Here is a tiny trained network, its code and every weight. The questions are about switching its units off for an input and a class, where a switched-off unit gives its printed mean instead of its output.

import numpy as np


def w(rows, s, z=0):
    codes = np.array(rows[::2]) - 128.0
    scale = np.full(codes.shape[1], s)
    scale[-1] = z or s
    return codes * scale


def norm(h):
    return h / np.sqrt((h * h).mean(-1, keepdims=True) + 1e-5)


def f(y):
    return y / 2 * (1 + np.tanh(0.7978845608 * (y + 0.044715 * y**3)))


def log_softmax(a):
    a = a - a.max(-1, keepdims=True)
    return a - np.log(np.exp(a).sum(-1, keepdims=True))


def net(x, mask):
    res = np.array(x, float).reshape(1, 7) / 4 @ E
    u = 0
    for l in range(2):
        y = f(norm(res) @ A[l][:, :-1].T + A[l][:, -1])
        res = res + np.where(mask[u : u + 6], y, B[l][:, -1]) @ B[l][:, :-1]
        u += 6
    return log_softmax(norm(res)[-1] @ U[:, :-1].T + U[:, -1])


A, B = {}, {}
E = w([
[60,102,113,106,80,193,94,138,96],'x0',
[83,185,236,143,109,126,82,148,108],'x1',
[75,100,128,123,157,106,122,121,133],'x2',
[170,161,138,118,124,134,125,135,95],'x3',
[131,133,129,128,129,111,115,149,94],'x4',
[89,148,122,92,80,113,192,97,115],'x5',
[138,6,178,208,87,103,141,110,99],'x6',
],0.011)
A[0] = w([
[77,164,104,121,44,115,255,80,82,51],'0.n1',
[176,99,161,253,65,68,224,81,66,107],'0.n2',
[175,123,165,69,127,189,159,105,168,113],'0.n3',
[162,174,169,190,85,149,130,49,220,3],'0.n4',
[195,152,169,142,172,7,168,120,167,39],'0.n5',
[179,119,41,149,135,90,170,102,173,63],'0.n6',
],0.0091,0.0031)
B[0] = w([
[192,125,192,72,94,53,69,97,194,219],'0.n1',
[100,152,30,209,104,169,150,57,137,254],'0.n2',
[156,146,102,166,156,125,115,111,176,150],'0.n3',
[161,95,71,141,148,132,79,143,124,138],'0.n4',
[93,60,195,27,79,208,105,148,230,230],'0.n5',
[197,148,71,123,137,125,128,147,6,223],'0.n6',
],0.011,0.0057)
A[1] = w([
[203,65,141,91,159,162,254,73,186,173],'1.n1',
[118,132,179,51,64,12,212,42,157,180],'1.n2',
[16,56,150,210,158,30,195,43,71,192],'1.n3',
[140,92,103,136,242,141,35,119,150,253],'1.n4',
[119,218,82,92,176,67,88,146,189,138],'1.n5',
[97,104,198,70,30,68,185,140,77,208],'1.n6',
],0.0086,0.0025)
B[1] = w([
[93,120,55,109,116,152,24,156,106,229],'1.n1',
[144,104,103,122,71,84,37,52,164,253],'1.n2',
[172,209,90,208,87,168,107,15,192,230],'1.n3',
[204,152,150,215,107,123,66,120,139,228],'1.n4',
[123,209,138,255,121,185,150,100,183,249],'1.n5',
[70,133,99,103,88,96,34,125,214,196],'1.n6',
],0.0091,0.0058)
U = w([
[118,121,108,132,101,111,113,163,130,167],'0',
[101,186,125,126,150,144,234,74,127,177],'1',
[90,52,133,69,120,175,98,171,151,129],'2',
[152,131,138,111,124,121,125,115,114,129],'3',
[155,90,153,125,115,65,97,158,129,131],'4',
[115,126,124,104,113,99,140,164,84,205],'5',
[120,124,138,111,141,148,150,118,142,92],'6',
[84,46,189,58,156,65,248,227,55,3],'7',
],0.011,0.0049)

Each question gives the input, the list of numbers given to net, and the class t.
The units are the neurons (one row each of A and B). Each row of codes is followed by its name. A weight is (code - 128) times the scale printed after its matrix; where a second scale follows, it is the last column's (A, B and U).
mask holds one flag per neuron, layer by layer. A switched-off neuron (its flag False) gives its mean, the last column of its row in B, instead of its output. The means were averaged over made-up inputs and are rounded, as every weight is.
A unit's drop is (log p(t) with every unit on - log p(t) with that unit switched off) / (log p(t) with every unit on - log p(t) with every unit switched off).
The circuit of an input: a set's keep is (log p(t) with only the set's units on - log p(t) with every unit switched off) / (log p(t) with every unit on - log p(t) with every unit switched off). Starting from all 12 units, units are removed one at a time, each time the one whose removal leaves the highest keep (on an exact tie, the one counted first), for as long as the keep stays at least 0.8.
circuit, biggest first: the units of the circuit, biggest drop first
k most important neurons: the k neurons with the biggest drops, biggest first
top k neurons in layer l: the k neurons of layer l with the biggest drops, biggest first
drop of u: that unit's drop, to one decimal
input [-1,5,-4,-4,1,6,-2], class 4: most important neuron	(0.n1)
input [-8,-5,8,-3,4,8,-7], class 2: 4 most important neurons	(0.n5; 1.n1; 0.n2; 1.n3)
input [-7,7,0,1,-3,-4,6], class 2: 3 most important neurons	(0.n5; 1.n5; 0.n6)
input [-6,4,-5,3,1,3,7], class 1: top 2 neurons in layer 0	(0.n2; 0.n1)
input [2,-8,1,5,-1,2,-3], class 5: circuit, biggest first	(0.n6; 1.n3; 0.n5)
input [-7,-8,1,-4,0,8,-2], class 4: 2 most important neurons	(0.n1; 1.n2)
input [6,7,0,-6,2,3,8], class 1: 3 most important neurons	(1.n3; 0.n2; 0.n5)
input [-4,-1,7,-2,-1,-2,8], class 1: circuit, biggest first	(0.n2; 1.n3)
input [-2,3,1,-6,1,-3,-8], class 1: circuit, biggest first	(1.n5; 1.n1)
input [-8,-6,0,8,5,-4,-4], class 2: 3 most important neurons	(0.n5; 1.n1; 1.n3)
input [6,-6,-2,-2,7,3,8], class 1: 3 most important neurons	(0.n2; 1.n3; 0.n5)
input [-5,-5,-7,-1,5,-2,8], class 1: top 2 neurons in layer 0	(0.n2; 0.n1)
input [8,-6,7,-8,1,-5,8], class 1: 3 most important neurons	(1.n3; 0.n5; 0.n1)
input [-6,4,6,4,-5,-3,-3], class 2: circuit, biggest first	(0.n5)
input [-3,-7,5,-5,6,2,-5], class 5: 3 most important neurons	(0.n6; 1.n3; 0.n2)
input [1,5,2,2,-4,-4,7], class 1: drop of 0.n5	0.1
input [-6,-2,-6,0,4,3,0], class 2: drop of 0.n6	-0.1
input [-8,0,-4,2,4,-6,1], class 2: drop of 0.n2	0.0
